Here is a tiny trained network, its code and every weight. The questions are about switching its units off for an input and a class, where a switched-off unit gives its printed mean instead of its output.

import numpy as np


def w(rows, s, z=0):
    codes = np.array(rows[::2]) - 128.0
    scale = np.full(codes.shape[1], s)
    scale[-1] = z or s
    return codes * scale


def f(y):
    return y / 2 * (1 + np.tanh(0.7978845608 * (y + 0.044715 * y**3)))


def log_softmax(a):
    a = a - a.max(-1, keepdims=True)
    return a - np.log(np.exp(a).sum(-1, keepdims=True))


def net(x, mask):
    res = np.array(x, float).reshape(1, 6) / 4 @ E
    y = f(res @ A[0][:, :-1].T + A[0][:, -1])
    res = res + np.where(mask, y, B[0][:, -1]) @ B[0][:, :-1]
    return log_softmax(res[-1] @ U[:, :-1].T + U[:, -1])


A, B = {}, {}
E = w([
[128,128,128,128],'x0',
[254,183,180,114],'x1',
[129,128,128,127],'x2',
[116,51,243,154],'x3',
[189,35,66,197],'x4',
[128,129,129,128],'x5',
],0.0075)
A[0] = w([
[77,191,158,100,73],'n1',
[79,170,160,101,21],'n2',
[110,64,224,132,19],'n3',
[88,87,101,97,116],'n4',
[118,88,189,128,80],'n5',
[121,111,173,132,53],'n6',
[126,166,85,141,27],'n7',
[128,132,124,126,115],'n8',
[153,90,96,149,24],'n9',
[115,120,142,138,96],'n10',
[239,180,159,109,112],'n11',
[180,45,66,148,4],'n12',
[135,201,14,97,30],'n13',
[82,189,170,106,65],'n14',
[76,122,111,162,160],'n15',
[127,122,136,121,75],'n16',
[118,132,139,112,35],'n17',
[5,108,82,125,101],'n18',
[170,160,149,135,88],'n19',
],0.018,0.0027)
B[0] = w([
[202,146,81,174,200],'n1',
[180,127,90,171,179],'n2',
[31,121,68,106,230],'n3',
[138,142,178,104,172],'n4',
[68,135,85,107,190],'n5',
[104,119,98,118,158],'n6',
[70,95,119,145,153],'n7',
[123,99,135,136,127],'n8',
[166,113,112,164,163],'n9',
[118,143,127,119,134],'n10',
[136,123,249,83,251],'n11',
[223,148,78,191,215],'n12',
[13,120,44,103,231],'n13',
[201,113,93,179,199],'n14',
[143,133,165,81,177],'n15',
[118,134,127,136,125],'n16',
[128,99,130,150,126],'n17',
[142,127,255,92,243],'n18',
[136,141,178,109,170],'n19',
],0.032,0.011)
U = w([
[113,115,233,91,73],'0',
[1,100,64,124,247],'1',
[187,117,94,227,54],'2',
],0.0083,0.0014)

Each question gives the input, the list of numbers given to net, and the class t.
The units are the neurons (one row each of A and B). Each row of codes is followed by its name. A weight is (code - 128) times the scale printed after its matrix; where a second scale follows, it is the last column's (A, B and U).
mask holds one flag per neuron, in row order. A switched-off neuron (its flag False) gives its mean, the last column of its row in B, instead of its output. The means were averaged over made-up inputs and are rounded, as every weight is.
A unit's drop is (log p(t) with every unit on - log p(t) with that unit switched off) / (log p(t) with every unit on - log p(t) with every unit switched off).
The circuit of an input: a set's keep is (log p(t) with only the set's units on - log p(t) with every unit switched off) / (log p(t) with every unit on - log p(t) with every unit switched off). Starting from the 12 units with the biggest drops (on a tie, the unit counted first), units are removed one at a time, each time the one whose removal leaves the highest keep (on an exact tie, the one counted first), for as long as the keep stays at least 0.8.
units of the circuit, in order: the units of the circuit, biggest drop first
most important unit: the unit with the biggest drop
top k neurons: the k neurons with the biggest drops, biggest first
drop of u: that unit's drop, to one decimal
input [-2,4,4,-6,4,4], class 1: units of the circuit, in order	n13
input [0,6,0,4,7,-5], class 2: top 3 neurons	n12; n18; n9
input [6,-5,-1,-4,6,-6], class 2: top 3 neurons	n12; n11; n9
input [-7,-5,-3,-5,3,8], class 0: top 4 neurons	n18; n3; n5; n4
input [6,-6,-5,-5,-1,3], class 0: top 2 neurons	n18; n3
input [-7,-3,-4,-6,-8,-1], class 2: top 2 neurons	n1; n14
input [-1,1,7,5,7,2], class 2: top 2 neurons	n12; n13
input [7,6,8,8,3,5], class 1: top 2 neurons	n3; n18
input [-7,-4,-8,0,6,-8], class 2: top 2 neurons	n12; n11
input [-8,1,-5,-4,-4,-1], class 1: top 2 neurons	n13; n12
input [-4,-3,-1,4,4,-2], class 1: top 2 neurons	n11; n3
input [-1,3,8,8,8,7], class 1: top 2 neurons	n3; n5
input [-4,2,-6,-6,6,-7], class 1: top 3 neurons	n13; n1; n14
input [-7,2,1,-4,7,-7], class 2: units of the circuit, in order	n12
input [-2,-5,8,3,-7,-2], class 2: top 2 neurons	n1; n14
input [-8,0,6,-5,4,2], class 1: drop of n13	3.6
input [8,-8,-7,-6,-3,0], class 0: drop of n18	7.2
input [-5,-5,-1,-4,-8,3], class 2: drop of n1	0.3
input [2,2,4,-8,-2,4], class 1: drop of n13	0.1
input [2,-3,-6,6,5,-8], class 1: most important unit	n3
